Here is a tiny trained network, its code and every weight. The questions are about switching its units off for an input and a class, where a switched-off unit gives its printed mean instead of its output.

import numpy as np


def w(rows, s, z=0):
    codes = np.array(rows[::2]) - 128.0
    scale = np.full(codes.shape[1], s)
    scale[-1] = z or s
    return codes * scale


def f(y):
    return np.maximum(y, 0)


def log_softmax(a):
    a = a - a.max(-1, keepdims=True)
    return a - np.log(np.exp(a).sum(-1, keepdims=True))


def net(x, mask):
    res = np.array(x, float).reshape(1, 6) / 4 @ E
    y = f(res @ A[0][:, :-1].T + A[0][:, -1])
    res = res + np.where(mask, y, B[0][:, -1]) @ B[0][:, :-1]
    return log_softmax(res[-1] @ U[:, :-1].T + U[:, -1])


A, B = {}, {}
E = w([
[115,126,148,30,205,69],'x0',
[141,158,129,151,145,254],'x1',
[183,157,168,187,68,91],'x2',
[122,174,37,147,165,75],'x3',
[76,33,191,183,146,95],'x4',
[8,192,136,107,188,108],'x5',
],0.0094)
A[0] = w([
[130,61,136,124,123,100,108],'N0',
[149,177,92,152,124,150,44],'N1',
[119,97,153,141,114,117,62],'N2',
[61,55,13,76,131,135,98],'N3',
[103,59,176,97,119,105,134],'N4',
[158,101,62,181,87,145,100],'N5',
[166,99,59,185,93,150,157],'N6',
[207,150,88,117,156,104,79],'N7',
[116,93,134,181,131,113,78],'N8',
[60,156,193,152,93,240,159],'N9',
[115,162,129,176,68,37,106],'N10',
[55,230,117,81,222,117,129],'N11',
[124,160,100,49,114,146,164],'N12',
[128,169,86,3,108,157,110],'N13',
[140,109,168,108,125,128,3],'N14',
[102,161,129,135,79,79,116],'N15',
[175,134,124,85,93,195,61],'N16',
[143,150,143,184,135,173,136],'N17',
[116,168,139,146,72,50,189],'N18',
[106,142,119,127,79,102,85],'N19',
[149,105,126,166,87,166,83],'N20',
],0.018,0.004)
B[0] = w([
[136,72,161,134,126,99,178],'N0',
[152,104,160,117,164,122,178],'N1',
[150,120,150,125,149,107,158],'N2',
[53,63,90,128,117,97,201],'N3',
[181,59,161,132,165,134,205],'N4',
[161,156,166,127,156,161,206],'N5',
[159,157,172,127,161,167,218],'N6',
[130,142,170,126,115,193,180],'N7',
[162,127,149,107,103,138,167],'N8',
[77,119,188,133,60,252,244],'N9',
[142,132,97,129,47,121,208],'N10',
[38,100,115,128,229,108,252],'N11',
[162,176,136,128,158,161,186],'N12',
[155,199,155,141,130,194,208],'N13',
[134,117,157,127,148,99,149],'N14',
[113,156,91,126,103,141,171],'N15',
[154,156,144,125,103,140,200],'N16',
[108,120,107,123,97,157,193],'N17',
[109,155,92,130,71,116,202],'N18',
[120,144,122,133,97,114,151],'N19',
[104,181,146,121,153,122,197],'N20',
],0.032,0.017)
U = w([
[128,90,209,70,171,178,223],'0',
[181,240,160,83,36,210,130],'1',
[39,72,69,92,30,133,161],'2',
[253,67,140,73,32,34,82],'3',
[65,137,41,74,198,74,3],'4',
],0.0056,0.0025)

Each question gives the input, the list of numbers given to net, and the class t.
The units are the neurons (one row each of A and B). Each row of codes is followed by its name. A weight is (code - 128) times the scale printed after its matrix; where a second scale follows, it is the last column's (A, B and U).
mask holds one flag per neuron, in row order. A switched-off neuron (its flag False) gives its mean, the last column of its row in B, instead of its output. The means were averaged over made-up inputs and are rounded, as every weight is.
A unit's drop is (log p(t) with every unit on - log p(t) with that unit switched off) / (log p(t) with every unit on - log p(t) with every unit switched off).
The circuit of an input: a set's keep is (log p(t) with only the set's units on - log p(t) with every unit switched off) / (log p(t) with every unit on - log p(t) with every unit switched off). Starting from the 12 units with the biggest drops (on a tie, the unit counted first), units are removed one at a time, each time the one whose removal leaves the highest keep (on an exact tie, the one counted first), for as long as the keep stays at least 0.8.
units of the circuit, in order: the units of the circuit, biggest drop first
k most important neurons: the k neurons with the biggest drops, biggest first
drop of u: that unit's drop, to one decimal
input [0,3,-3,-1,-7,5], class 0: units of the circuit, in order : N11
input [-1,3,-8,0,8,1], class 2: 4 most important neurons : N3, N6, N5, N13
input [2,8,-8,-7,1,1], class 1: 3 most important neurons : N9, N13, N16
input [-7,-7,5,6,2,6], class 2: units of the circuit, in order : N13, N18
input [-7,4,0,7,-4,3], class 0: 2 most important neurons : N1, N11
input [-4,6,-6,8,-5,-2], class 0: 3 most important neurons : N1, N3, N11
input [5,-2,-2,0,-4,1], class 4: units of the circuit, in order : N11, N9
input [8,3,-2,2,-7,2], class 4: 2 most important neurons : N11, N9
input [7,-8,2,0,5,3], class 2: 2 most important neurons : N11, N18
input [-3,1,-8,3,-4,-1], class 0: 2 most important neurons : N3, N13
input [3,-3,0,-7,-1,-6], class 3: 2 most important neurons : N11, N9
input [1,0,4,8,-2,4], class 4: drop of N9 : 0.1
input [-2,-6,-8,8,-5,0], class 4: drop of N0 : 0.0
input [3,-7,-8,-4,-6,5], class 4: drop of N11 : 0.2
input [2,4,7,7,4,3], class 2: drop of N10 : 0.1
input [1,8,-6,-3,3,-7], class 1: most important neuron : N11
